Below are the code and all the weights of a small trained network. Each question names an input and a target symbol and asks about switching units off, where a switched-off unit gives its printed mean instead of its output.

import numpy as np


def w(rows, s, z=0):
    codes = np.array(rows[::2]) - 128.0
    scale = np.full(codes.shape[1], s)
    scale[-1] = z or s
    return codes * scale


def norm(h):
    return h / np.sqrt((h * h).mean(-1, keepdims=True) + 1e-5)


def f(y):
    return np.maximum(y, 0)


def softmax(a):
    e = np.exp(a - a.max(-1, keepdims=True))
    return e / e.sum(-1, keepdims=True)


def log_softmax(a):
    a = a - a.max(-1, keepdims=True)
    return a - np.log(np.exp(a).sum(-1, keepdims=True))


def net(x, mask):
    ids = ['αβδεζηλμξσφψ'.index(c) for c in x.split()]
    T = len(ids)
    res = E[ids] + P[:T]
    q, k, v = (norm(res) @ M[0].T for M in (Q, K, V))
    z = softmax(np.where(np.tri(T) > 0, q @ k.T / 2**0.5, -1e9)) @ v
    res = res + np.where(mask[0], z, O[0][:, -1]) @ O[0][:, :-1]
    y = f(norm(res) @ A[0][:, :-1].T + A[0][:, -1])
    res = res + np.where(mask[1:9], y, B[0][:, -1]) @ B[0][:, :-1]
    return log_softmax(norm(res)[-1] @ U[:, :-1].T + U[:, -1])


Q, K, V, O, A, B = {}, {}, {}, {}, {}, {}
E = w([
[113,233,158,148,153,135,115,78,104,122,114],'α',
[76,113,156,111,131,84,227,102,85,227,103],'β',
[89,81,125,172,132,115,97,137,141,188,132],'δ',
[104,52,92,84,111,168,207,109,144,127,66],'ε',
[90,168,145,180,103,75,151,95,146,145,95],'ζ',
[154,129,85,62,56,105,89,108,151,124,174],'η',
[98,142,203,107,154,195,58,148,250,193,54],'λ',
[78,175,119,151,182,138,128,176,134,157,136],'μ',
[117,141,208,222,136,126,144,128,108,141,66],'ξ',
[92,87,122,168,138,150,79,109,91,189,147],'σ',
[135,148,124,155,133,105,118,63,116,161,96],'φ',
[93,83,155,114,92,96,99,224,106,173,117],'ψ',
],0.023)
P = w([
[141,124,137,134,201,38,171,35,96,46,94],'0',
[119,177,185,69,74,139,171,81,139,220,106],'1',
[98,173,5,114,112,174,75,100,146,170,50],'2',
[158,191,112,68,123,157,175,130,86,199,132],'3',
[142,141,165,80,139,254,85,68,78,186,108],'4',
[94,173,36,139,124,183,122,160,129,182,97],'5',
[86,159,111,112,127,174,134,136,126,208,131],'6',
[92,125,94,118,136,211,95,90,134,190,107],'7',
],0.0091)
Q[0] = w([
[112,168,191,149,111,220,20,77,209,73,36],'head 1',
[96,3,128,2,175,231,147,210,177,116,226],'head 1',
],0.0087)
K[0] = w([
[124,120,34,189,168,113,75,127,144,56,99],'head 1',
[111,145,102,129,55,253,106,169,179,177,90],'head 1',
],0.011)
V[0] = w([
[255,65,79,81,178,75,152,125,250,164,104],'head 1',
[13,74,168,161,197,151,108,203,141,117,111],'head 1',
],0.006)
O[0] = w([
[3,167,146,116,92,217,206,154,66,79,136,224],'head 1',
[182,200,92,133,80,127,91,178,59,111,91,253],'head 1',
],0.016,0.0023)
A[0] = w([
[117,128,88,102,61,143,171,124,177,127,188,140],'neuron 1',
[162,151,149,101,63,126,109,164,77,73,85,149],'neuron 2',
[174,134,165,126,139,137,111,125,249,137,122,71],'neuron 3',
[116,143,118,109,85,210,232,102,100,32,156,3],'neuron 4',
[129,131,109,88,94,199,207,135,66,113,91,41],'neuron 5',
[86,186,92,49,147,150,75,120,163,89,197,234],'neuron 6',
[207,134,102,93,149,92,87,118,142,102,127,103],'neuron 7',
[107,117,135,119,131,197,194,80,184,95,123,107],'neuron 8',
],0.013,0.0031)
B[0] = w([
[97,69,152,145,106,181,135,94,106,138,128,165],'neuron 1',
[101,87,84,67,201,144,121,170,127,143,214,168],'neuron 2',
[109,146,137,57,214,118,15,163,166,128,130,145],'neuron 3',
[198,72,76,127,80,193,146,113,185,59,138,222],'neuron 4',
[155,173,168,100,68,65,144,45,185,56,80,248],'neuron 5',
[88,30,178,174,108,94,116,156,111,252,125,145],'neuron 6',
[115,97,187,179,50,147,202,146,150,90,176,143],'neuron 7',
[165,152,51,119,170,147,146,235,123,84,153,203],'neuron 8',
],0.011,0.016)
U = w([
[128,102,163,111,170,84,80,103,193,103,177,133],'α',
[58,149,150,145,126,116,169,62,85,171,49,160],'β',
[103,236,108,78,103,111,101,136,65,112,85,4],'δ',
[185,137,93,115,80,174,140,150,154,96,87,225],'ε',
[91,129,137,144,171,80,84,79,167,126,116,191],'ζ',
[82,10,162,127,135,148,148,122,168,144,191,70],'η',
[132,151,133,51,206,159,76,148,217,153,95,54],'λ',
[179,155,112,155,107,87,140,179,120,119,178,76],'μ',
[172,92,183,181,104,57,99,142,139,103,125,135],'ξ',
[188,139,142,139,108,82,88,143,171,136,133,51],'σ',
[84,126,108,150,225,154,182,121,145,120,170,62],'φ',
[125,108,80,63,111,110,98,211,56,123,152,117],'ψ',
],0.012,0.0036)

Each question gives the input, a string of symbols that net reads in full, and the target symbol t.
The units are the heads (2 rows each of Q, K, V and O) and the neurons (one row each of A and B). Each row of codes is followed by its name. A weight is (code - 128) times the scale printed after its matrix; where a second scale follows, it is the last column's (O, A, B and U).
mask holds one flag per unit, heads first, then neurons. A switched-off unit (its flag False) gives its mean, the last column of its rows in O or B, instead of its output. The means were averaged over made-up inputs and are rounded, as every weight is.
A unit's drop is (log p(t) with every unit on - log p(t) with that unit switched off) / (log p(t) with every unit on - log p(t) with every unit switched off).
The circuit of an input: a set's keep is (log p(t) with only the set's units on - log p(t) with every unit switched off) / (log p(t) with every unit on - log p(t) with every unit switched off). Starting from all 9 units, units are removed one at a time, each time the one whose removal leaves the highest keep (on an exact tie, the one counted first), for as long as the keep stays at least 0.8.
units of the circuit, in order: the units of the circuit, biggest drop first
most important unit: the unit with the biggest drop
top k neurons: the k neurons with the biggest drops, biggest first
input λ ε δ, target δ: most important unit : neuron 4
input ξ ε ε φ ψ φ φ, target ξ: top 2 neurons : neuron 7; neuron 8
input ε δ ε μ, target ψ: top 2 neurons : neuron 5; neuron 6
input ζ ε φ σ, target β: units of the circuit, in order : neuron 8; neuron 4
input β β ξ, target β: top 3 neurons : neuron 4; neuron 8; neuron 5
input ε δ δ φ μ, target ψ: units of the circuit, in order : head 1; neuron 5; neuron 6
input α σ λ δ α, target α: top 3 neurons : neuron 7; neuron 3; neuron 8
input φ δ ζ δ δ, target λ: units of the circuit, in order : head 1; neuron 3
input ε ε δ δ σ, target ψ: units of the circuit, in order : neuron 5; neuron 4
input ψ ε δ ε β φ, target ψ: units of the circuit, in order : head 1; neuron 5; neuron 2
input α ε ε ε ε ε ζ, target α: top 3 neurons : neuron 3; neuron 7; neuron 8
input φ ε ε φ ε δ, target η: units of the circuit, in order : neuron 5; neuron 8
input δ δ σ ε α, target δ: units of the circuit, in order : head 1; neuron 4
input δ ζ ε δ ε σ, target ψ: units of the circuit, in order : neuron 4
input ε ε λ φ ε ε ε σ, target β: units of the circuit, in order : neuron 4; neuron 8
input β ε ξ φ, target β: units of the circuit, in order : neuron 4; neuron 8
input ε σ ε δ, target ξ: units of the circuit, in order : head 1; neuron 7
input φ β ζ, target φ: top 3 neurons : neuron 5; neuron 8; neuron 4
input δ φ λ μ, target η: top 3 neurons : neuron 6; neuron 5; neuron 8
input ε β ε ψ μ, target β: most important unit : neuron 6
input μ η δ α ε ξ ε φ, target μ: units of the circuit, in order : head 1; neuron 7; neuron 5; neuron 4
input λ α δ β ζ, target λ: top 2 neurons : neuron 3; neuron 5
input δ ζ ξ, target δ: top 3 neurons : neuron 4; neuron 8; neuron 2
input ψ ε φ φ λ λ ζ, target ψ: units of the circuit, in order : head 1; neuron 5; neuron 2
input β ε φ ψ σ, target η: top 3 neurons : neuron 5; neuron 8; neuron 3
